cols: G W H U Z V
D: [143  96  80 117  87 185]
P: [152  98  82 120  95 119]
R: [101 156 173 128 160 137]
K: [137 128 135 157 165 166]
B: [100 163 180 129 161 183]
F: [130 125  84  95 119 120]
C: [138 115 106 130 108 101]
E: [143  96  80 108 130 120]
X: [145  91  76 122  93 133]
A: [163 163 180 129 163 163]
M: [154  96  83 134 106 130]
q: [120  95 119] => P
q: [ 95 119 120] => F
q: [130 108] => C
q: [128 123  82  96 118 122] => F
places A: [163] => 0 1 4 5

cols: Tuver Mumur tagev fulan Vus sov zef kel fudu kelam
S: [ 85 163 172 166 125 166 157  91 166 175]
T: [158  77  82 138 158 171 138 116 113 158]
J: [160 113 158 138  82 106  97 176  79 104]
Y: [147 150 112  69 131 102 102  69 112  69]
places T: [158] => 0 4 9
places S: [166] => 3 5 8
q: [102 102  69] => Y
places Y: [112] => 2 8
q: [161 113 159 138  83 104  98 176  79 104] => J
q: [ 82 138 158] => T
down: [175 158] => kelam

cols: lilas ruko nubi vutas Faloz fuvam
kove: [116 185  95 120  87  85]
Mazim: [119 127 127 127 154 119]
Zikon: [101 125 171  99 176 119]
Rubi: [101 102 142  84 125 173]
down: [127 125 102] => ruko
q: [119 127 127 127 154] => Mazim
places Mazim: [119] => 0 5
down: [127 125] => ruko
q: [127 154 119] => Mazim

cols: Rimis figid debo Vunu pemu zada musu
tuma: [ 99 118 153 140 149 156 114]
Zuvi: [139 126 132 115 150 126  80]
balu: [ 99 118 153 140 149 156 128]
bap: [143 143 143 140 149 156 140]
places tuma: [149] => 4
q: [ 99 117 153 140 150 156 128] => balu
q: [144 142 142 139 148 155 141] => bap
places bap: [140] => 3 6

cols: mibe Viken bopi Fomo rofi kuz Kevi Rof vilo
Rolo: [125 130 121 127 133 123 133 131 129]
veduf: [110 116 140 168 152 164 121  97 143]
zaki: [116 192 108 117 184  93 131 203  79]
zad: [101 114 123 166 129 137 100 107 102]
Fadig: [134 132 127 129 122 154 154 115 172]
Pudad: [ 88 134 113 185 142 157 114 110 117]
pirot: [ 88 107 114 174 122 128 103 104 100]
dekuv: [124 112 121 125 110 119 140 116 144]
q: [ 88 107 114 174 122 128 102 104 101] => pirot
q: [110 119 140] => dekuv
down: [129 122] => rofi
q: [101 115 123 165 129 137  99 107 102] => zad
q: [133 123 133 131] => Rolo

cols: Mamim fiv doso likig bapev Roziz dusa
Seg: [125  68 129  86 146 190 102]
bas: [121 140 122 127 137 172 186]
telel: [133 133 148  92 164 137 143]
Bedis: [133 100 148  92 164 137 143]
soro: [133 100 148  92 164 192 143]
zezi: [109 157 111 142 113 180 201]
vire: [140 120 154  88 158 112 153]
q: [132  99 148  92 164 192 142] => soro
q: [133 101 146  90 165 136 145] => Bedis

cols: Laki fol tupen faf Tarun
Seri: [128 129 133 181 197]
fata: [147 192 200 199 199]
suneb: [128 129 133 146 193]
Viz: [128 128 133 177 200]
sem: [127 129 133 175 199]
zem: [128 131 128 138 189]
dobin: [136 187 200 200 200]
q: [128 129 133 146] => suneb
q: [128 131 129 138 190] => zem
q: [128 133] => Viz

cols: Faku Lalo kele toze fanan Gabu rira tarak Goz kovul
Ribi: [171 152 148 141 124 110 150 111 120 152]
ret: [ 90  86 147  91  87 173 147 173 110 100]
pari: [ 99  91 131 114 110 167 144 159 110 111]
Gado: [ 65 122 137 132 121 151 132 131 136  83]
nuti: [ 93 108 126 125 111 170 134 142 115 129]
pim: [100 105 128 138 116 156 137 152 137 100]
samug: [ 80 108 133 145 136 147 139 151 125 112]
lafo: [152 150 123 112 135 137 142 144 124 117]
Tez: [103 101 130 134 112 145 136 141 126 100]
zuk: [171 152 148 124 124 110 150 111 120 152]
Zop: [151 117 131 131 151 151 131 135 131 131]
setuz: [100 105 128 134 116 156 137 152 137 100]
q: [171 152 148 141 124 110 150 111 120 152] => Ribi
q: [ 80 109 134 145 136 148 138 152 124 112] => samug
places Zop: [131] => 2 3 6 8 9
q: [100 105 128 134 116 156 137 152 137 100] => setuz
down: [110 151] => Gabu

cols: rokep puzu Tad nifif vode
Q: [144 107 107 187 131]
L: [144 174 174 187 143]
N: [113  85 113  85 112]
places L: [144] => 0
down: [187  85] => nifif
places N: [113] => 0 2
places Q: [107] => 1 2
down: [187 187] => nifif
q: [144 107 107 187 131] => Q
q: [115  86 111  85 109] => N

cols: Dez nirun gifi Gul limu ginel
dobo: [104 145 113 158 109 154]
Bul: [ 70 165 140 135 111 148]
Tet: [146 155 102 126 141  79]
ritof: [130 162  82  86 154 117]
down: [104  70 146] => Dez
down: [135 126] => Gul
down: [141 154] => limu
down: [135 126  86] => Gul

cols: femu lekas zuvil Mon
fika: [125 129 150  80]
rifut: [ 90  95 101 154]
dotel: [171 151 130  97]
Vevu: [165 109 150 167]
Kez: [170 121 139 103]
mopa: [ 90  95 101 123]
Zuf: [ 90 113 135 100]
q: [101 154] => rifut
down: [150 101 130] => zuvil
q: [ 89  99 100 151] => rifut

cols: kesov nide Zol legu Bedon pidu gugif zifoz res sezu
Goba: [106 121 100 107  83 130  90 178 111 117]
gazir: [181 181 122  98 176 102 102 158 187 181]
pokir: [107 121  98  98  87 130  84 182 112 120]
bena: [134 128  98  90 181 177 123  98 127 117]
non: [142 136  93  90 182 175 135  94 129 113]
places bena: [98] => 2 7
q: [142 136  93  91 183 175 135  94 129 113] => non
q: [181 177 123  98] => bena
places gazir: [181] => 0 1 9

